Here is a tiny trained network, its code and every weight. The questions are about switching its units off for an input and a class, where a switched-off unit gives its printed mean instead of its output.

import numpy as np


def w(rows, s, z=0):
    codes = np.array(rows[::2]) - 128.0
    scale = np.full(codes.shape[1], s)
    scale[-1] = z or s
    return codes * scale


def norm(h):
    return h / np.sqrt((h * h).mean(-1, keepdims=True) + 1e-5)


def f(y):
    return np.maximum(y, 0)


def log_softmax(a):
    a = a - a.max(-1, keepdims=True)
    return a - np.log(np.exp(a).sum(-1, keepdims=True))


def net(x, mask):
    res = np.array(x, float).reshape(1, 7) / 4 @ E
    u = 0
    for l in range(3):
        y = f(norm(res) @ A[l][:, :-1].T + A[l][:, -1])
        res = res + np.where(mask[u : u + 12], y, B[l][:, -1]) @ B[l][:, :-1]
        u += 12
    return log_softmax(norm(res)[-1] @ U[:, :-1].T + U[:, -1])


A, B = {}, {}
E = w([
[122,131,149,87],'x0',
[142,208,66,126],'x1',
[163,65,75,254],'x2',
[98,69,79,105],'x3',
[57,227,156,132],'x4',
[195,149,184,107],'x5',
[215,95,37,202],'x6',
],0.006)
A[0] = w([
[68,200,167,132,90],'L0N1',
[168,41,86,115,2],'L0N2',
[164,153,200,18,100],'L0N3',
[146,109,186,2,129],'L0N4',
[231,74,135,195,92],'L0N5',
[138,196,118,102,87],'L0N6',
[190,161,75,31,3],'L0N7',
[183,61,122,156,62],'L0N8',
[75,81,45,188,56],'L0N9',
[193,157,14,67,105],'L0N10',
[36,44,140,147,116],'L0N11',
[71,68,192,144,80],'L0N12',
],0.0063,0.0042)
B[0] = w([
[167,152,137,111,207],'L0N1',
[168,154,158,207,162],'L0N2',
[113,101,99,23,235],'L0N3',
[89,93,105,32,252],'L0N4',
[187,119,147,123,245],'L0N5',
[112,174,114,140,171],'L0N6',
[123,118,1,114,152],'L0N7',
[159,152,144,113,187],'L0N8',
[104,107,53,58,214],'L0N9',
[126,152,59,114,216],'L0N10',
[72,98,77,138,210],'L0N11',
[105,107,71,139,171],'L0N12',
],0.0072,0.0031)
A[1] = w([
[23,150,141,197,3],'L1N1',
[234,50,138,174,86],'L1N2',
[164,182,150,66,162],'L1N3',
[113,124,216,91,97],'L1N4',
[89,120,174,113,83],'L1N5',
[148,165,79,220,118],'L1N6',
[232,2,116,135,86],'L1N7',
[248,91,108,206,61],'L1N8',
[150,202,144,134,41],'L1N9',
[110,91,84,154,78],'L1N10',
[237,96,134,220,107],'L1N11',
[83,225,126,175,93],'L1N12',
],0.0061,0.0044)
B[1] = w([
[203,78,178,168,140],'L1N1',
[196,154,200,147,226],'L1N2',
[44,167,83,125,238],'L1N3',
[115,134,144,54,174],'L1N4',
[155,125,118,92,147],'L1N5',
[134,89,230,39,228],'L1N6',
[235,254,191,157,253],'L1N7',
[143,46,190,213,234],'L1N8',
[70,182,108,139,140],'L1N9',
[109,176,114,92,168],'L1N10',
[212,27,233,222,242],'L1N11',
[208,182,185,189,179],'L1N12',
],0.0052,0.0031)
A[2] = w([
[111,133,158,184,114],'L2N1',
[76,151,138,102,127],'L2N2',
[149,174,137,138,2],'L2N3',
[154,117,159,164,56],'L2N4',
[70,129,170,254,93],'L2N5',
[170,139,58,188,47],'L2N6',
[163,229,150,129,39],'L2N7',
[199,84,94,142,119],'L2N8',
[89,186,136,118,235],'L2N9',
[120,151,88,183,31],'L2N10',
[188,163,42,93,105],'L2N11',
[232,100,119,202,45],'L2N12',
],0.0089,0.0032)
B[2] = w([
[170,82,124,167,159],'L2N1',
[185,45,146,153,195],'L2N2',
[114,149,109,167,134],'L2N3',
[135,108,107,160,167],'L2N4',
[171,53,68,197,183],'L2N5',
[195,119,177,39,183],'L2N6',
[11,145,131,255,174],'L2N7',
[234,150,181,97,216],'L2N8',
[222,96,128,202,229],'L2N9',
[169,82,137,63,144],'L2N10',
[186,78,82,151,201],'L2N11',
[215,41,204,171,255],'L2N12',
],0.0057,0.0049)
U = w([
[40,93,124,102,2],'0',
[72,81,73,186,51],'1',
[146,134,32,70,201],'2',
[221,80,150,206,190],'3',
[84,176,219,44,164],'4',
[110,252,114,193,90],'5',
],0.017,0.0064)

Each question gives the input, the list of numbers given to net, and the class t.
The units are the neurons (one row each of A and B). Each row of codes is followed by its name. A weight is (code - 128) times the scale printed after its matrix; where a second scale follows, it is the last column's (A, B and U).
mask holds one flag per neuron, layer by layer. A switched-off neuron (its flag False) gives its mean, the last column of its row in B, instead of its output. The means were averaged over made-up inputs and are rounded, as every weight is.
A unit's drop is (log p(t) with every unit on - log p(t) with that unit switched off) / (log p(t) with every unit on - log p(t) with every unit switched off).
The circuit of an input: a set's keep is (log p(t) with only the set's units on - log p(t) with every unit switched off) / (log p(t) with every unit on - log p(t) with every unit switched off). Starting from the 12 units with the biggest drops (on a tie, the unit counted first), units are removed one at a time, each time the one whose removal leaves the highest keep (on an exact tie, the one counted first), for as long as the keep stays at least 0.8.
units of the circuit, in order: the units of the circuit, biggest drop first
most important unit: the unit with the biggest drop
top k neurons: the k neurons with the biggest drops, biggest first
k most important neurons of layer l: the k neurons of layer l with the biggest drops, biggest first
drop when u is switched off: that unit's drop, to one decimal
input [3,8,-4,0,-4,-1,6], class 2: units of the circuit, in order => [L0N10, L1N11]
input [4,4,-3,0,8,6,6], class 5: most important unit => L2N7
input [-5,-6,-7,7,5,-2,4], class 1: units of the circuit, in order => [L0N11, L2N8]
input [5,-7,-2,5,-8,6,1], class 4: 2 most important neurons of layer 2 => [L2N9, L2N5]
input [-4,-6,6,4,-6,-7,-6], class 1: top 2 neurons => [L0N11, L0N9]
input [-1,8,1,2,4,-1,5], class 2: top 3 neurons => [L0N10, L1N11, L2N12]
input [-5,6,-5,-5,3,3,8], class 5: top 2 neurons => [L2N7, L0N6]
input [-7,1,4,8,-1,0,-2], class 2: 3 most important neurons of layer 0 => [L0N9, L0N11, L0N1]
input [1,-1,8,-2,3,-8,-5], class 1: 2 most important neurons of layer 0 => [L0N9, L0N11]
input [5,-3,1,3,2,-6,-8], class 0: 2 most important neurons of layer 0 => [L0N11, L0N12]
input [-5,-4,-2,-3,-6,-2,-6], class 2: drop when L0N4 is switched off => 0.1
input [-5,1,3,-7,-4,4,-7], class 4: drop when L2N12 is switched off => 0.2
input [-7,-2,2,4,-1,-8,0], class 1: drop when L0N11 is switched off => 0.3
input [1,5,6,5,5,-3,1], class 2: most important unit => L0N9
input [1,4,-2,6,-4,-2,-8], class 0: 2 most important neurons of layer 2 => [L2N8, L2N6]
